Here is a tiny trained network, its code and every weight. The questions are about switching its units off for an input and a target symbol, where a switched-off unit gives its printed mean instead of its output.

import numpy as np


def w(rows, s, z=0):
    codes = np.array(rows[::2]) - 128.0
    scale = np.full(codes.shape[1], s)
    scale[-1] = z or s
    return codes * scale


def norm(h):
    return h / np.sqrt((h * h).mean(-1, keepdims=True) + 1e-5)


def f(y):
    return y / 2 * (1 + np.tanh(0.7978845608 * (y + 0.044715 * y**3)))


def softmax(a):
    e = np.exp(a - a.max(-1, keepdims=True))
    return e / e.sum(-1, keepdims=True)


def log_softmax(a):
    a = a - a.max(-1, keepdims=True)
    return a - np.log(np.exp(a).sum(-1, keepdims=True))


def net(x, mask):
    ids = ['αγεθμξπστφψω'.index(c) for c in x.split()]
    T = len(ids)
    res = E[ids] + P[:T]
    u = 0
    for l in range(3):
        r = norm(res)
        for j in range(2):
            rows = slice(2 * j, 2 * j + 2)
            q, k, v = (r @ M[l][rows].T for M in (Q, K, V))
            z = softmax(np.where(np.tri(T) > 0, q @ k.T / 2**0.5, -1e9)) @ v
            o = O[l][rows]
            res = res + np.where(mask[u + j], z, o[:, -1]) @ o[:, :-1]
        u += 2
        y = f(norm(res) @ A[l][:, :-1].T + A[l][:, -1])
        res = res + np.where(mask[u : u + 4], y, B[l][:, -1]) @ B[l][:, :-1]
        u += 4
    return log_softmax(norm(res)[-1] @ U[:, :-1].T + U[:, -1])


Q, K, V, O, A, B = {}, {}, {}, {}, {}, {}
E = w([
[129,110,86],'α',
[134,47,121],'γ',
[86,136,125],'ε',
[129,249,128],'θ',
[127,106,89],'μ',
[120,94,111],'ξ',
[148,111,113],'π',
[179,80,118],'σ',
[161,116,212],'τ',
[137,141,125],'φ',
[27,123,74],'ψ',
[89,112,209],'ω',
],0.016)
P = w([
[168,149,101],'0',
[143,124,105],'1',
[139,109,121],'2',
[161,114,117],'3',
[188,114,106],'4',
[139,68,184],'5',
[189,96,117],'6',
[178,92,119],'7',
[206,3,149],'8',
[134,51,169],'9',
[211,84,104],'10',
],0.0024)
Q[0] = w([
[183,174,219],'L0H0',
[182,43,79],'L0H0',
[158,255,107],'L0H1',
[137,111,43],'L0H1',
],0.0069)
K[0] = w([
[248,90,253],'L0H0',
[142,67,171],'L0H0',
[184,253,98],'L0H1',
[188,219,135],'L0H1',
],0.0059)
V[0] = w([
[218,161,224],'L0H0',
[75,174,114],'L0H0',
[1,36,237],'L0H1',
[201,185,99],'L0H1',
],0.0032)
O[0] = w([
[1,34,119,9],'L0H0',
[117,144,237,90],'L0H0',
[128,170,124,64],'L0H1',
[173,113,151,130],'L0H1',
],0.004,0.0014)
A[0] = w([
[45,180,111,252],'L0N0',
[255,138,100,114],'L0N1',
[47,15,158,106],'L0N2',
[125,226,151,146],'L0N3',
],0.0051,0.0041)
B[0] = w([
[163,180,165,255],'L0N0',
[38,2,170,240],'L0N1',
[112,207,80,167],'L0N2',
[168,188,147,133],'L0N3',
],0.0061,0.0022)
Q[1] = w([
[104,195,117],'L1H0',
[157,171,131],'L1H0',
[223,123,163],'L1H1',
[33,144,2],'L1H1',
],0.0063)
K[1] = w([
[33,227,254],'L1H0',
[87,185,112],'L1H0',
[113,134,68],'L1H1',
[101,158,156],'L1H1',
],0.0056)
V[1] = w([
[2,138,140],'L1H0',
[202,89,130],'L1H0',
[123,116,143],'L1H1',
[90,152,88],'L1H1',
],0.0063)
O[1] = w([
[190,4,67,65],'L1H0',
[95,201,130,252],'L1H0',
[135,153,97,144],'L1H1',
[142,43,133,107],'L1H1',
],0.0038,0.0014)
A[1] = w([
[104,104,209,107],'L1N0',
[235,177,89,248],'L1N1',
[255,51,145,6],'L1N2',
[148,216,35,142],'L1N3',
],0.0059,0.0016)
B[1] = w([
[58,2,134,157],'L1N0',
[61,119,190,189],'L1N1',
[96,202,61,248],'L1N2',
[127,31,168,192],'L1N3',
],0.0049,0.0014)
Q[2] = w([
[3,168,54],'L2H0',
[143,80,210],'L2H0',
[100,66,45],'L2H1',
[42,157,14],'L2H1',
],0.0071)
K[2] = w([
[161,2,167],'L2H0',
[142,213,169],'L2H0',
[113,198,156],'L2H1',
[218,227,139],'L2H1',
],0.0071)
V[2] = w([
[52,153,106],'L2H0',
[66,106,168],'L2H0',
[156,86,168],'L2H1',
[4,88,169],'L2H1',
],0.013)
O[2] = w([
[2,247,65,153],'L2H0',
[66,51,104,159],'L2H0',
[194,137,246,138],'L2H1',
[58,133,205,254],'L2H1',
],0.0069,0.0023)
A[2] = w([
[234,170,105,5],'L2N0',
[253,115,188,26],'L2N1',
[190,115,78,206],'L2N2',
[84,38,191,72],'L2N3',
],0.0049,0.0017)
B[2] = w([
[131,143,157,75],'L2N0',
[118,131,254,99],'L2N1',
[210,129,173,201],'L2N2',
[163,66,83,247],'L2N3',
],0.005,0.0015)
U = w([
[163,98,213,113],'α',
[247,103,177,203],'γ',
[155,169,98,77],'ε',
[109,184,56,112],'θ',
[175,169,73,165],'μ',
[195,107,113,63],'ξ',
[114,78,143,112],'π',
[58,99,177,156],'σ',
[21,180,73,155],'τ',
[183,171,65,88],'φ',
[176,224,129,254],'ψ',
[137,106,100,70],'ω',
],0.012,0.0051)

Each question gives the input, a string of symbols that net reads in full, and the target symbol t.
The units are the heads (2 rows each of Q, K, V and O) and the neurons (one row each of A and B). Each row of codes is followed by its name. A weight is (code - 128) times the scale printed after its matrix; where a second scale follows, it is the last column's (O, A, B and U).
mask holds one flag per unit, layer by layer, with each layer's heads first. A switched-off unit (its flag False) gives its mean, the last column of its rows in O or B, instead of its output. The means were averaged over made-up inputs and are rounded, as every weight is.
A unit's drop is (log p(t) with every unit on - log p(t) with that unit switched off) / (log p(t) with every unit on - log p(t) with every unit switched off).
The circuit of an input: a set's keep is (log p(t) with only the set's units on - log p(t) with every unit switched off) / (log p(t) with every unit on - log p(t) with every unit switched off). Starting from the 12 units with the biggest drops (on a tie, the unit counted first), units are removed one at a time, each time the one whose removal leaves the highest keep (on an exact tie, the one counted first), for as long as the keep stays at least 0.8.
circuit, biggest first: the units of the circuit, biggest drop first
top k neurons: the k neurons with the biggest drops, biggest first
top k neurons in layer l: the k neurons of layer l with the biggest drops, biggest first
which heads matter: for each layer, one digit per head in row order, 1 if its drop is at least 0.15 and else 0, layers parted by /
drop of u: that unit's drop, to one decimal
input α σ γ, target γ: which heads matter : 00 / 00 / 11
input γ ε α σ π μ σ σ μ μ, target γ: which heads matter : 10 / 00 / 10
input ξ ω μ, target σ: which heads matter : 00 / 00 / 01
input τ ω γ τ, target σ: which heads matter : 10 / 00 / 10
input α μ γ φ ψ ψ φ φ, target τ: which heads matter : 00 / 00 / 10
input α σ ξ, target γ: which heads matter : 00 / 00 / 11
input ψ μ τ ω μ π, target σ: which heads matter : 10 / 00 / 01
input σ σ ξ, target γ: top 4 neurons : (L0N1 L0N0 L1N0 L1N3)
input σ ω π α, target σ: circuit, biggest first : (L0N1 L2H1)
input ψ γ ψ μ γ, target τ: circuit, biggest first : (L2H0)
input σ α μ σ φ γ σ α, target γ: which heads matter : 00 / 00 / 11
input γ σ α ω π, target σ: which heads matter : 00 / 10 / 01
input σ τ ω ω σ, target σ: which heads matter : 10 / 00 / 01
input ε τ ψ ω π ψ ω ψ σ φ, target τ: top 3 neurons in layer 0 : (L0N2 L0N0 L0N3)
input π σ α τ μ μ α ε ε, target ψ: which heads matter : 10 / 00 / 00
input ε γ ξ τ σ α σ α, target γ: which heads matter : 00 / 00 / 10
input ω α μ, target σ: top neuron : (L1N3)
input α σ σ σ α ε μ ω ξ τ, target σ: which heads matter : 00 / 10 / 10
input σ ψ π, target τ: top 2 neurons : (L0N1 L1N2)
input π σ μ, target γ: top 3 neurons in layer 1 : (L1N0 L1N1 L1N3)
input ω ψ ψ μ ω ξ φ, target σ: drop of L0N1 : 0.6
input π ω μ α, target σ: drop of L0N1 : 0.2
input σ μ ψ γ, target τ: drop of L2H1 : 0.2
input α μ σ ψ π, target τ: drop of L2H1 : 0.2
